[128 = 0]
| 145 | 137 | 109 | 131 | 134 | 129 | 149 | 146 | 138 | 118 | 119 | 130 | 135 | 124 | 132 | 131 | 109 | 130 | 121 | 167 | 123 | 124 | 118 | 133 | 135 | 155 | 133 | 113 | 124 | 128 | 130 | 116 | 129 | 126 | 109 | 141 | 110 | 122 | 116 | 127 | 113 | 114 | 174 |  97 | 136 | 120 | 115 | 133 | 120 | 123 | 143 | 116 | 124 | 112 | 103 | 104 | 130 | 140 | 127 | 164 | 140 | 135 | 155 | 141 | 119 | 126 | : <94>
| 156 | 138 | 121 | 131 | 133 | 126 | 150 | 146 | 140 | 118 | 117 | 141 | 131 | 123 | 141 | 128 | 121 | 128 | 122 | 154 | 129 | 128 | 120 | 131 | 127 | 143 | 131 | 124 | 107 | 127 | 129 | 114 | 131 | 121 | 116 | 139 | 128 | 128 | 112 | 138 | 117 | 121 | 182 | 105 | 129 | 106 | 120 | 128 | 122 | 118 | 136 | 118 | 128 | 128 |  99 |  97 | 131 | 141 | 122 | 154 | 142 | 122 | 152 | 108 | 121 | 120 | : <94>
| 138 | 118 | 118 | 121 | 137 | 130 | 132 | 133 | 118 | 103 | 132 | 129 | 139 | 102 | 148 | 128 | 125 | 129 | 123 | 141 | 136 | 127 | 118 | 136 | 134 | 139 |  98 | 127 | 124 | 137 | 139 | 114 | 138 | 139 | 130 | 114 | 137 | 140 | 142 | 131 | 102 | 118 | 188 | 125 | 122 |  85 | 114 | 128 | 120 | 127 | 132 | 135 | 133 | 109 | 128 | 110 | 126 |  91 | 127 | 140 | 140 |  92 | 168 | 117 | 115 | 128 | : <94>
| 150 | 121 | 125 | 115 | 132 | 116 | 138 | 140 | 117 | 123 | 106 | 124 | 137 | 127 | 169 | 132 | 140 | 139 | 130 | 163 | 124 | 140 | 116 | 142 | 140 | 140 | 124 | 125 | 128 | 132 | 123 | 111 | 132 | 128 | 109 | 125 | 108 | 117 | 119 | 111 | 101 | 143 | 166 | 101 | 119 | 112 | 104 | 124 | 106 | 112 | 135 | 129 | 127 | 118 | 140 |  82 | 131 | 127 | 133 | 141 | 128 | 134 | 176 | 137 | 129 | 126 | : <88>
| 136 | 126 | 136 | 115 | 118 | 124 | 150 | 136 | 120 | 100 | 114 | 154 | 137 | 129 | 129 | 135 | 137 | 138 | 133 | 161 | 135 | 123 | 122 | 133 | 128 | 143 |  86 | 133 | 123 | 115 | 137 | 117 | 135 | 134 | 114 | 150 | 122 | 137 | 103 | 116 | 119 | 134 | 208 | 112 | 126 |  92 | 116 | 124 | 148 | 120 | 151 | 136 | 128 | 115 | 104 |  94 | 140 | 138 | 126 | 124 | 145 | 121 | 151 | 115 | 115 | 119 | : <98>
| 144 | 131 | 141 | 132 | 141 | 127 | 150 | 145 | 135 | 119 | 114 | 137 | 134 | 120 | 145 | 135 | 121 | 134 | 119 | 161 | 125 | 130 | 123 | 137 | 140 | 144 | 117 | 118 | 132 | 146 | 118 | 118 | 125 | 125 | 114 | 129 | 119 | 128 | 132 | 135 | 110 | 124 | 181 | 107 | 132 | 108 | 113 | 113 | 112 | 113 | 142 |  96 | 123 | 121 | 114 |  93 | 129 | 149 | 102 | 163 | 133 | 124 | 169 | 144 | 126 | 113 | : <96>
| 132 |  54 | 133 | 139 | 120 | 128 | 151 | 134 | 128 | 122 | 112 | 130 | 122 | 129 | 133 | 149 | 139 | 119 | 122 | 152 | 116 | 150 | 127 | 131 | 139 | 147 | 134 | 126 | 107 | 129 | 128 | 110 | 123 | 128 | 114 | 119 | 116 | 137 | 124 | 126 | 125 | 120 | 171 | 110 | 119 | 111 | 119 | 129 | 129 | 121 | 148 | 122 | 117 | 109 | 100 |  97 | 133 | 146 | 126 | 152 | 135 | 146 | 165 | 130 | 108 | 125 | : <96>
| 154 | 131 | 123 | 123 | 122 | 121 | 162 | 132 | 129 | 125 | 122 | 133 | 118 | 132 | 145 | 130 | 142 | 131 | 132 | 137 | 134 | 139 | 120 | 124 | 132 | 149 | 155 | 145 | 125 | 129 | 128 | 110 | 117 | 122 | 101 | 139 | 127 | 116 | 120 | 116 | 118 | 113 | 173 |  92 | 124 | 113 | 114 | 132 | 122 | 107 | 142 | 124 | 138 | 124 | 124 |  92 | 142 | 120 | 137 | 144 | 134 | 160 | 150 | 146 | 131 | 128 | : <96>
| 143 | 138 | 123 | 126 | 130 | 115 | 150 | 150 | 128 | 115 | 119 | 134 | 122 | 133 | 134 | 130 | 144 | 131 | 128 | 157 | 127 | 123 | 129 | 124 | 143 | 150 | 150 | 121 | 124 | 124 | 123 | 115 | 121 | 120 | 108 | 142 | 121 | 124 | 114 | 128 | 121 | 123 | 168 | 112 | 128 | 119 | 122 | 127 | 129 | 119 | 142 | 121 | 123 | 117 | 109 |  86 | 127 | 129 | 129 | 151 | 139 | 140 | 147 | 130 | 121 | 123 | : <94>
| 144 | 137 | 120 | 120 | 136 | 123 | 160 | 148 | 135 | 122 | 121 | 134 | 120 | 135 | 144 | 130 | 130 | 133 | 129 | 154 | 119 | 143 | 142 | 122 | 137 | 161 | 159 | 123 | 118 | 127 | 116 | 108 | 113 | 116 | 101 | 138 |  95 | 112 | 124 | 124 | 113 | 111 | 152 |  88 | 127 | 124 | 123 | 125 | 116 |  98 | 142 | 119 | 122 | 102 | 116 |  79 | 135 | 156 | 134 | 169 | 133 | 157 | 153 | 154 | 122 | 124 | : <96>
| 161 | 127 | 123 | 157 | 140 | 118 | 148 | 130 | 140 | 104 | 123 | 153 | 146 | 107 | 145 | 156 | 150 | 138 | 118 | 162 | 110 | 134 | 136 | 129 | 121 | 139 |  97 | 112 | 124 | 144 | 124 | 124 | 121 | 128 | 121 | 122 | 126 | 144 | 121 | 128 | 104 | 114 | 191 | 105 | 124 |  84 | 105 | 121 | 112 | 102 | 140 | 124 | 118 | 126 | 113 | 114 | 139 | 133 | 136 | 137 | 135 | 113 | 176 | 136 | 116 | 110 | : <93>
| 146 | 124 | 125 | 146 | 124 | 120 | 141 | 130 | 125 | 114 | 123 | 133 | 129 | 123 | 144 | 141 | 131 | 123 | 123 | 136 | 128 | 142 | 139 | 132 | 134 | 132 | 126 | 132 | 125 | 131 | 133 | 110 | 116 | 126 | 117 | 111 | 134 | 135 | 120 | 123 | 109 | 120 | 182 | 111 | 129 | 107 | 107 | 118 | 120 | 114 | 138 | 130 | 129 | 129 | 114 | 116 | 135 | 126 | 124 | 126 | 136 | 130 | 159 | 123 | 118 | 125 | : <96>
| 129 | 120 | 139 | 110 | 116 | 126 | 163 | 121 | 121 | 123 | 103 | 136 | 137 | 129 | 130 | 138 | 141 | 139 | 129 | 152 | 134 | 141 | 138 | 123 | 125 | 158 |  86 | 137 | 124 | 130 | 121 | 109 | 123 | 133 | 113 | 125 | 115 | 141 | 112 | 122 | 101 | 123 | 186 |  88 | 119 | 107 | 113 | 127 | 129 | 105 | 149 | 133 | 124 | 115 |  92 | 100 | 140 | 125 | 135 | 122 | 135 | 154 | 159 | 121 | 119 | 104 | : <93>
| 146 | 127 | 129 | 128 | 117 | 130 | 153 | 139 | 122 | 119 | 115 | 151 | 130 | 122 | 136 | 132 | 135 | 138 | 132 | 155 | 125 | 129 | 134 | 129 | 131 | 149 | 110 | 131 | 129 | 130 | 126 | 113 | 125 | 129 | 119 | 139 | 122 | 134 | 112 | 132 | 115 | 124 | 193 | 103 | 120 | 104 | 118 | 128 | 125 | 107 | 143 | 124 | 124 | 122 | 100 | 104 | 135 | 136 | 128 | 130 | 141 | 126 | 154 | 129 | 118 | 118 | : <98>
| 128 | 123 | 144 | 126 | 118 | 126 | 152 | 127 | 123 | 120 | 108 | 140 | 124 | 138 | 125 | 137 | 141 | 136 | 129 | 147 | 121 | 129 | 123 | 112 | 152 | 144 | 140 | 133 | 125 | 124 | 129 | 115 | 120 | 120 | 104 | 137 | 127 | 116 | 117 | 120 | 114 | 124 | 190 |  94 | 140 | 108 | 119 | 123 | 123 | 111 | 144 | 177 | 126 | 114 |  88 |  95 | 139 | 133 | 131 | 140 | 134 | 128 | 153 | 120 | 120 | 125 | : <93>
| 147 | 127 | 124 | 133 | 120 | 113 | 155 | 133 | 130 | 123 | 115 | 146 | 133 | 126 | 124 | 132 | 140 | 127 | 136 | 148 | 127 | 132 | 128 | 119 | 149 | 140 | 144 | 132 | 118 | 125 | 128 | 101 | 120 | 122 | 109 | 136 | 121 | 133 | 126 | 128 | 112 | 137 | 180 |  96 | 123 | 100 | 122 | 116 | 108 | 102 | 143 | 124 | 125 | 119 | 104 | 104 | 145 | 134 | 128 | 140 | 125 | 155 | 159 | 118 | 120 | 130 | : <96>
| 130 | 123 | 125 | 127 | 116 | 128 | 149 | 136 | 129 | 129 | 113 | 155 | 129 | 125 | 122 | 132 | 153 | 135 | 128 | 156 | 134 | 129 | 137 | 122 | 144 | 135 | 102 | 134 | 115 | 114 | 133 | 118 | 130 | 123 | 133 | 155 | 117 | 133 | 109 | 146 | 125 | 135 | 213 | 113 | 122 | 104 | 120 | 121 | 122 | 126 | 140 | 128 | 111 | 118 | 126 |  83 | 141 | 147 | 136 | 143 | 138 | 117 | 156 | 129 | 117 | 128 | : <98>
| 130 | 132 | 129 | 148 | 116 | 121 | 161 | 119 | 141 | 118 | 109 | 135 | 133 | 140 | 132 | 147 | 141 | 123 | 127 | 152 | 119 | 138 | 132 | 105 | 140 | 134 | 145 | 134 | 111 | 121 | 120 | 107 | 105 | 125 | 102 | 135 | 118 | 127 | 119 | 128 | 127 | 121 | 180 |  91 | 121 | 107 | 108 | 135 | 115 | 101 | 145 | 113 | 110 | 139 |  73 |  97 | 138 | 136 | 134 | 137 | 185 | 161 | 148 | 120 | 113 | 121 | : <96>
| 116 | 123 | 129 | 121 | 116 | 125 | 144 | 144 | 124 | 116 | 119 | 157 | 125 | 138 | 127 | 114 | 147 | 110 | 132 | 158 | 135 | 122 | 126 | 120 | 124 | 143 |  89 | 139 | 123 | 115 | 128 | 128 | 153 | 135 |  55 | 157 | 124 | 128 | 100 | 138 | 129 | 135 | 201 | 117 | 116 | 115 | 121 | 124 | 138 | 128 | 145 | 135 | 122 | 110 | 107 |  97 | 135 | 132 | 126 | 129 | 134 | 116 | 133 | 114 | 118 | 133 | : <98>
| 141 | 128 | 132 |  98 | 119 | 117 | 152 | 140 | 108 | 129 | 114 | 124 | 129 | 144 | 128 |  97 | 114 | 145 | 141 | 147 | 155 | 127 | 125 | 127 | 138 | 150 | 134 | 143 | 126 | 127 | 120 | 114 | 133 | 123 | 104 | 141 | 110 | 119 | 124 | 120 | 124 | 118 | 150 |  97 | 117 | 111 | 116 | 119 | 117 | 125 | 149 | 118 | 116 | 103 |  93 | 105 | 126 | 128 | 137 | 116 | 141 | 162 | 137 | 124 | 121 | 131 | : <93>
| 127 | 135 | 123 | 140 | 108 | 121 | 157 | 128 | 132 | 132 | 111 | 141 | 126 | 147 | 128 | 135 | 156 | 134 | 141 | 156 | 117 | 147 | 137 | 117 | 135 | 133 | 151 | 135 | 110 | 116 | 135 | 107 | 106 | 118 |  97 | 162 | 111 | 131 | 117 | 133 | 133 | 126 | 179 |  95 | 116 | 121 | 127 | 123 | 129 | 102 | 136 | 113 | 115 | 132 |  91 |  87 | 143 | 149 | 128 | 135 | 109 | 170 | 134 | 129 | 117 | 118 | : <94>
| 126 | 111 | 133 | 131 | 110 | 117 | 153 | 118 | 109 | 120 | 116 | 143 | 132 | 136 | 130 | 145 | 155 | 139 | 120 | 148 | 124 | 129 | 128 | 124 | 129 | 130 |  89 | 143 | 116 | 133 | 125 | 102 | 125 | 129 | 115 | 124 | 124 | 133 | 123 | 140 | 111 | 142 | 187 | 100 | 119 | 109 | 110 | 123 | 130 | 109 | 145 | 133 | 124 | 115 | 103 | 108 | 154 | 123 | 120 | 117 | 134 | 143 | 147 | 116 | 121 | 130 | : <94>
| 127 | 123 | 134 | 144 | 133 | 128 | 140 | 135 | 126 | 111 | 125 | 136 | 130 | 125 | 136 | 143 | 124 | 124 | 127 | 150 | 118 | 132 | 129 | 126 | 141 | 139 | 117 | 120 | 122 | 127 | 134 | 127 | 126 | 133 | 128 | 130 | 117 | 138 | 119 | 136 | 117 | 113 | 182 | 114 | 121 |  94 | 107 | 125 | 118 | 121 | 138 | 126 | 119 | 110 |  92 | 105 | 128 | 136 | 115 | 152 | 147 | 120 | 115 | 120 | 119 | 130 | : <94>
| 124 | 110 | 123 | 142 | 102 | 122 | 141 | 129 | 120 | 116 | 107 | 137 | 126 | 122 | 141 | 132 | 155 | 134 | 128 | 132 | 125 | 144 | 133 | 129 | 132 | 128 | 100 | 132 | 114 | 131 | 136 | 138 | 128 | 134 | 112 | 110 | 142 | 140 | 113 | 135 | 106 | 121 | 186 | 110 | 122 |  88 | 117 | 128 | 133 | 114 | 144 | 146 | 118 | 117 | 127 | 105 | 131 | 105 | 128 | 112 | 124 | 121 | 149 | 100 | 132 | 127 | : <94>
| 139 | 116 | 124 | 134 | 124 | 123 | 151 | 139 | 123 | 115 | 109 | 138 | 132 | 127 | 137 | 135 | 148 | 134 | 130 | 141 | 123 | 135 | 100 | 121 | 155 | 136 | 113 | 146 | 124 | 124 | 129 | 109 | 115 | 126 | 111 | 138 | 118 | 130 | 124 | 134 | 120 | 125 | 182 |  97 | 120 | 100 | 123 | 125 | 132 | 107 | 137 | 133 | 126 | 119 | 110 |  97 | 148 | 130 | 137 | 132 | 130 | 144 | 147 | 124 | 124 | 120 | : <94>
| 107 | 130 | 130 | 129 | 125 | 123 | 157 | 131 | 129 | 122 | 114 | 139 | 140 | 131 | 125 | 135 | 137 |  98 | 128 | 155 | 124 | 139 | 118 | 131 | 138 | 144 | 144 | 135 | 128 | 121 | 132 | 105 | 115 | 116 | 101 | 132 | 123 | 109 | 116 | 132 | 114 | 124 | 184 | 101 | 176 | 115 | 107 | 124 | 119 | 115 | 136 | 123 | 122 | 110 | 103 |  92 | 136 | 140 | 131 | 150 | 132 | 142 | 153 | 117 | 124 | 123 | : <96>
| 129 | 127 | 133 | 109 | 200 | 121 | 151 | 134 | 113 | 121 | 112 | 119 | 118 | 141 | 126 | 131 | 121 | 136 | 130 | 157 | 134 | 132 | 117 | 124 | 139 | 151 | 151 | 134 | 132 | 124 | 126 | 112 | 129 | 120 | 102 | 137 | 113 | 106 | 131 | 135 | 118 | 121 | 159 |  97 | 106 | 121 | 110 | 122 | 124 | 115 | 149 | 126 | 126 | 148 |  95 |  91 | 132 | 125 | 134 | 136 | 128 | 162 | 146 | 120 | 120 | 130 | : <93>
| 126 | 125 | 134 | 125 | 107 | 121 | 156 | 137 | 125 | 126 | 114 | 141 | 131 | 141 | 127 | 127 | 129 | 137 | 130 | 159 | 127 | 130 | 134 | 119 | 135 | 151 | 131 | 128 | 128 | 131 |  84 | 115 | 126 | 130 | 105 | 141 | 103 | 135 | 119 | 122 | 117 | 117 | 147 |  95 | 122 | 108 | 118 | 121 | 119 | 107 | 145 | 124 | 118 | 111 |  84 | 102 | 140 | 146 | 133 | 129 | 139 | 171 | 138 | 132 | 115 | 118 | : <96>
| 151 | 119 | 112 | 139 | 124 | 126 | 163 | 154 | 129 | 117 | 112 | 142 | 132 | 122 | 213 | 133 | 154 | 127 | 132 | 158 | 119 | 140 | 127 | 122 | 140 | 141 | 129 | 130 | 115 | 136 | 129 | 111 | 128 | 122 | 109 | 148 | 116 | 129 | 104 | 144 | 118 | 114 | 213 | 103 | 111 |  97 | 119 | 131 | 128 | 116 | 152 | 129 | 122 | 113 | 118 |  80 | 140 | 150 | 126 | 155 | 145 | 134 | 163 | 129 | 108 | 115 | : <88>
| 136 | 133 | 132 | 139 | 127 | 126 | 138 | 131 | 138 | 119 | 119 | 142 | 135 | 123 | 123 | 130 | 149 | 128 | 129 | 147 | 122 | 145 | 137 | 126 | 136 | 127 | 116 | 150 | 119 | 134 | 127 | 115 | 132 | 125 | 122 | 133 | 124 | 139 | 116 | 137 | 117 | 130 | 170 | 108 | 125 | 104 | 125 | 132 | 138 | 109 | 123 | 121 | 126 | 120 | 110 | 109 | 149 | 148 | 132 | 136 | 132 | 128 | 165 | 136 | 131 | 119 | : <98>
| 150 | 126 | 125 | 132 | 124 | 126 | 160 | 141 | 137 | 118 | 117 | 134 | 131 | 127 | 135 | 137 | 115 | 132 | 128 | 161 | 125 | 129 | 116 | 127 | 140 | 131 | 149 | 129 | 120 | 118 | 132 | 112 | 115 | 123 | 123 | 147 | 139 | 110 | 114 | 133 | 129 | 119 | 184 |  95 | 125 | 110 | 103 | 137 | 125 | 121 | 137 | 114 | 119 | 116 | 110 | 108 | 132 | 132 | 129 | 157 | 134 | 128 | 156 | 121 | 128 | 122 | : <94>
| 134 | 123 | 136 | 129 | 119 | 121 | 153 | 128 | 127 | 123 | 115 | 123 | 131 | 125 | 135 | 130 | 122 | 135 | 128 | 153 | 127 | 138 | 130 | 133 | 143 | 142 | 132 | 127 | 120 | 137 | 123 | 116 | 124 | 142 | 111 | 130 | 116 | 126 | 129 | 120 | 113 | 122 | 154 |  98 | 131 | 110 | 109 | 124 | 118 | 106 | 143 | 124 | 122 | 113 | 115 | 130 | 132 | 127 | 133 | 137 | 139 | 158 | 159 | 128 | 127 | 131 | : <93>
| 139 | 136 | 130 | 117 | 123 | 121 | 136 | 134 | 119 | 141 | 116 | 148 | 132 | 121 | 148 | 128 | 147 | 135 | 129 | 144 | 129 | 137 | 118 | 124 | 135 | 144 | 127 | 128 | 116 | 129 | 134 | 110 | 121 | 127 | 113 | 133 | 122 | 129 | 123 | 130 |  98 | 129 | 190 |  97 | 117 | 108 | 112 | 118 | 129 | 115 | 135 | 130 | 132 | 116 | 132 | 102 | 147 | 111 | 133 | 126 | 133 | 132 | 166 | 118 | 128 | 130 | : <94>
| 136 | 131 | 133 | 125 | 123 | 131 | 142 | 131 | 123 | 117 | 114 | 138 | 131 | 128 | 135 | 132 | 122 | 132 | 130 | 153 | 131 | 134 | 126 | 126 | 139 | 145 | 119 | 135 | 128 | 136 | 118 | 112 | 129 | 114 | 126 | 131 | 124 | 135 | 130 | 127 | 106 | 116 | 164 | 102 | 119 | 103 | 110 | 122 | 122 | 114 | 156 | 128 | 120 | 114 | 110 | 101 | 130 | 130 | 129 | 152 | 133 | 140 | 161 | 127 | 114 | 124 | : <96>
| 138 | 131 | 124 | 133 | 128 | 114 | 151 | 136 | 133 | 120 | 118 | 144 | 131 | 128 | 140 | 142 | 150 | 137 | 125 | 161 | 125 | 131 | 124 | 126 | 122 | 143 | 129 | 127 | 127 | 121 | 121 | 110 | 113 | 122 | 115 | 145 | 116 | 126 | 122 | 127 | 117 | 127 | 180 | 102 | 117 | 108 | 122 | 118 | 119 | 108 | 135 | 119 | 121 | 104 | 111 |  96 | 142 | 138 | 134 | 130 | 134 | 142 | 152 | 128 | 121 | 121 | : <88>
| 137 | 113 | 126 | 116 | 123 | 126 | 155 | 146 | 126 | 120 | 123 | 150 | 131 | 132 | 134 | 133 | 137 | 133 | 134 | 147 | 128 | 145 | 132 | 129 | 127 | 146 |  95 | 133 | 131 | 123 | 133 | 124 | 135 | 130 | 118 | 150 | 119 | 139 | 121 | 143 | 119 | 125 | 194 | 111 | 128 |  98 | 120 | 129 | 130 | 105 | 140 | 134 |  92 |  94 | 110 | 100 | 136 | 140 | 128 | 127 | 138 | 120 | 144 | 128 | 116 | 130 | : <98>
| 127 | 128 | 147 | 142 | 129 | 131 | 133 | 137 | 135 | 124 | 114 | 135 | 135 | 124 | 138 | 141 | 132 | 123 | 121 | 155 | 118 | 139 | 119 | 126 | 130 | 131 | 121 | 119 | 115 | 120 | 132 | 120 | 125 | 126 | 107 | 124 | 117 | 124 | 130 | 135 | 104 | 127 | 188 | 115 | 131 | 104 | 108 | 113 | 114 | 110 | 137 | 120 | 119 | 116 | 121 |  95 | 132 | 133 | 123 | 152 | 133 | 120 | 154 | 133 | 122 | 123 | : <88>

| 120 | 125 | 133 | 123 | 127 | 127 | 129 | 128 | 136 | 128 | 134 | 123 | 130 | 135 | 117 | 130 | 134 | 133 | 131 | 132 | 126 | 126 | 143 | 116 |  99 | 138 | 132 | 125 | 127 | 114 | 141 | 130 | 136 | 128 | 138 | 120 | 129 | 103 | 162 | 133 | 125 | 137 | 126 | 123 | 155 | 132 | 128 | 127 | 134 | 132 | 133 | 143 | 123 | 111 | 136 | 135 | 138 | 125 | 132 | 125 | 128 | 131 | 130 | 138 | 127 | 136 | : <83>
| 134 | 145 | 127 | 124 | 132 | 126 | 128 | 129 | 144 | 112 | 130 | 122 | 135 | 127 | 118 | 132 | 132 | 132 | 130 | 122 | 124 | 120 | 113 | 136 | 128 | 131 | 124 | 134 | 127 | 124 | 135 | 136 | 132 | 129 | 135 | 123 | 125 |  96 | 155 | 137 | 130 | 127 | 129 | 123 | 129 | 127 | 129 | 122 | 123 | 130 | 129 | 128 | 118 | 144 | 133 | 122 | 141 | 129 | 132 | 131 | 132 | 124 | 131 | 133 | 124 | 134 | : <70>
| 115 | 160 | 120 | 120 | 130 | 130 | 129 | 139 | 140 | 125 | 130 | 100 | 136 | 128 | 120 | 127 | 135 | 127 | 128 | 121 | 105 | 127 | 137 | 103 | 123 | 127 | 134 | 114 | 121 | 112 | 130 | 136 | 132 | 130 | 129 | 120 | 130 |  99 | 145 | 122 | 118 | 136 | 127 | 127 | 134 | 135 | 130 | 123 | 130 | 132 | 120 | 145 | 125 | 122 | 135 | 110 | 125 | 120 | 132 | 135 | 126 | 137 | 126 | 140 | 117 | 126 | : <83>
| 127 | 154 | 130 | 120 | 126 | 131 | 133 | 122 | 141 | 140 | 136 | 138 | 143 | 127 | 153 | 142 | 128 | 130 | 120 | 124 | 118 | 133 | 145 |  88 | 129 | 125 | 133 | 135 | 120 | 122 | 132 | 139 | 132 | 131 | 130 | 136 | 130 | 118 | 131 | 128 | 123 | 138 | 128 | 126 | 132 | 120 | 132 | 124 | 141 | 134 | 144 | 145 | 124 | 109 | 140 | 116 | 135 | 135 | 131 | 143 | 137 | 128 | 128 | 140 | 110 | 134 | : <83>
| 127 | 163 | 119 | 123 | 152 | 134 | 129 | 144 | 140 | 116 | 125 | 116 | 129 | 134 | 131 | 138 | 127 | 130 | 128 | 121 | 112 | 132 |  98 | 119 | 129 | 128 | 132 | 127 | 118 | 122 | 129 | 140 | 130 | 127 | 135 | 126 | 128 | 120 | 155 | 126 | 125 | 136 | 124 | 123 | 117 | 114 | 133 | 124 | 124 | 129 | 126 | 125 | 130 | 126 | 133 | 119 | 134 | 126 | 134 | 131 | 131 | 123 | 128 | 131 | 115 | 133 | : <83>
| 128 | 113 | 134 | 130 | 125 | 127 | 128 | 120 | 122 | 136 | 132 | 143 | 126 | 129 | 139 | 128 | 123 | 129 | 138 | 131 | 131 | 129 | 147 | 125 | 128 | 133 | 123 | 126 | 132 | 130 | 128 | 124 | 132 | 127 | 121 | 130 | 128 | 133 | 147 | 131 | 127 | 130 | 134 | 130 | 140 | 138 | 129 | 132 | 146 | 129 | 126 | 135 | 129 | 124 | 130 | 145 | 120 | 133 | 126 | 131 | 131 | 132 | 126 | 127 | 136 | 130 | : <77>
